Below are the code and all the weights of a small trained network. Each question names an input and a class and asks about switching units off, where a switched-off unit gives its printed mean instead of its output.

import numpy as np


def w(rows, s, z=0):
    codes = np.array(rows[::2]) - 128.0
    scale = np.full(codes.shape[1], s)
    scale[-1] = z or s
    return codes * scale


def f(y):
    return np.maximum(y, 0)


def log_softmax(a):
    a = a - a.max(-1, keepdims=True)
    return a - np.log(np.exp(a).sum(-1, keepdims=True))


def net(x, mask):
    res = np.array(x, float).reshape(1, 4) / 4 @ E
    y = f(res @ A[0][:, :-1].T + A[0][:, -1])
    res = res + np.where(mask, y, B[0][:, -1]) @ B[0][:, :-1]
    return log_softmax(res[-1] @ U[:, :-1].T + U[:, -1])


A, B = {}, {}
E = w([
[116,141,141,227,66,89,133,121,55,251],'x0',
[161,70,222,78,69,55,157,217,75,97],'x1',
[19,143,126,209,59,137,75,212,173,33],'x2',
[63,110,254,145,242,181,70,134,90,144],'x3',
],0.0073)
A[0] = w([
[81,135,104,171,67,121,86,190,176,79,43],'neuron 0',
[147,114,110,46,189,188,120,111,165,15,150],'neuron 1',
[162,68,185,96,128,72,149,202,76,112,31],'neuron 2',
[212,111,109,70,158,130,155,80,111,184,96],'neuron 3',
[85,109,222,132,164,168,88,143,113,150,93],'neuron 4',
[162,85,185,83,91,66,152,185,88,107,140],'neuron 5',
[69,155,125,205,98,192,49,156,116,61,108],'neuron 6',
[206,160,2,91,13,77,213,138,171,118,18],'neuron 7',
[207,122,129,73,163,119,165,72,104,166,120],'neuron 8',
[116,193,42,174,191,184,107,37,143,148,105],'neuron 9',
[94,97,160,81,212,152,100,129,145,71,134],'neuron 10',
[130,111,192,114,206,166,123,126,107,174,6],'neuron 11',
[109,152,122,201,96,146,108,96,41,182,105],'neuron 12',
[173,146,95,77,116,146,161,116,160,31,180],'neuron 13',
[138,134,136,215,92,87,118,116,85,183,30],'neuron 14',
],0.0077,0.0017)
B[0] = w([
[94,19,157,138,221,47,96,193,114,47,210],'neuron 0',
[190,132,151,167,52,109,120,75,46,78,225],'neuron 1',
[208,147,88,55,73,127,58,120,225,153,209],'neuron 2',
[85,26,156,169,183,23,123,200,111,46,200],'neuron 3',
[141,190,204,132,151,202,192,136,140,254,211],'neuron 4',
[143,208,29,53,81,116,50,68,197,118,220],'neuron 5',
[144,82,183,136,152,62,130,172,158,112,223],'neuron 6',
[143,211,214,160,197,146,245,187,162,219,255],'neuron 7',
[34,24,168,134,177,47,56,156,134,68,201],'neuron 8',
[201,181,109,18,75,118,18,156,220,114,206],'neuron 9',
[170,164,174,171,70,147,204,89,97,133,210],'neuron 10',
[147,137,210,116,188,128,194,183,148,151,190],'neuron 11',
[199,126,123,165,75,106,129,58,112,107,200],'neuron 12',
[147,145,176,182,71,135,190,52,70,134,198],'neuron 13',
[219,128,89,200,66,83,146,69,65,77,195],'neuron 14',
],0.0062,0.0096)
U = w([
[107,5,148,137,202,69,99,212,126,78,101],'0',
[137,205,176,146,176,164,212,174,133,190,144],'1',
[157,179,93,47,97,134,17,108,209,125,132],'2',
[162,128,136,185,61,127,150,24,2,94,110],'3',
[82,116,113,115,124,131,128,110,100,123,254],'4',
[99,115,80,114,162,179,119,145,91,128,69],'5',
],0.0096,0.0056)

Each question gives the input, the list of numbers given to net, and the class t.
The units are the neurons (one row each of A and B). Each row of codes is followed by its name. A weight is (code - 128) times the scale printed after its matrix; where a second scale follows, it is the last column's (A, B and U).
mask holds one flag per neuron, in row order. A switched-off neuron (its flag False) gives its mean, the last column of its row in B, instead of its output. The means were averaged over made-up inputs and are rounded, as every weight is.
A unit's drop is (log p(t) with every unit on - log p(t) with that unit switched off) / (log p(t) with every unit on - log p(t) with every unit switched off).
The circuit of an input: a set's keep is (log p(t) with only the set's units on - log p(t) with every unit switched off) / (log p(t) with every unit on - log p(t) with every unit switched off). Starting from the 12 units with the biggest drops (on a tie, the unit counted first), units are removed one at a time, each time the one whose removal leaves the highest keep (on an exact tie, the one counted first), for as long as the keep stays at least 0.8.
units of the circuit, in order: the units of the circuit, biggest drop first
most important unit: the unit with the biggest drop
top k neurons: the k neurons with the biggest drops, biggest first
drop of u: that unit's drop, to one decimal
input [-7,1,2,8], class 1: units of the circuit, in order => neuron 4
input [-8,0,5,-1], class 3: top 2 neurons => neuron 1; neuron 13
input [-1,1,1,1], class 4: top 2 neurons => neuron 7; neuron 9
input [6,8,-7,-2], class 2: top 3 neurons => neuron 5; neuron 2; neuron 0
input [-5,3,-4,1], class 3: top 2 neurons => neuron 1; neuron 0
input [-3,5,6,8], class 1: top 2 neurons => neuron 4; neuron 10
input [-7,-1,-2,6], class 3: top 3 neurons => neuron 1; neuron 7; neuron 10
input [-2,-1,-5,5], class 0: top 2 neurons => neuron 7; neuron 8
input [-3,7,3,-7], class 1: top 2 neurons => neuron 7; neuron 9
input [1,5,3,1], class 2: units of the circuit, in order => neuron 5; neuron 2
input [4,-3,4,4], class 0: top 4 neurons => neuron 7; neuron 6; neuron 10; neuron 5
input [8,8,-8,7], class 0: top 3 neurons => neuron 8; neuron 3; neuron 11
input [1,-4,-1,-5], class 1: top 2 neurons => neuron 7; neuron 5
input [-1,-8,-5,5], class 2: most important unit => neuron 9
input [-8,-4,3,7], class 3: top 2 neurons => neuron 1; neuron 7
input [4,1,5,-6], class 1: top 4 neurons => neuron 7; neuron 8; neuron 3; neuron 1
input [8,7,6,6], class 3: top 2 neurons => neuron 14; neuron 12
input [-2,-8,8,6], class 0: drop of neuron 5 => 0.7
input [-3,0,-3,-8], class 1: drop of neuron 7 => 1.9
input [2,-8,-5,-6], class 2: most important unit => neuron 9
input [-6,-3,-4,5], class 3: drop of neuron 12 => -0.1
input [3,-6,-7,0], class 0: drop of neuron 8 => 0.3
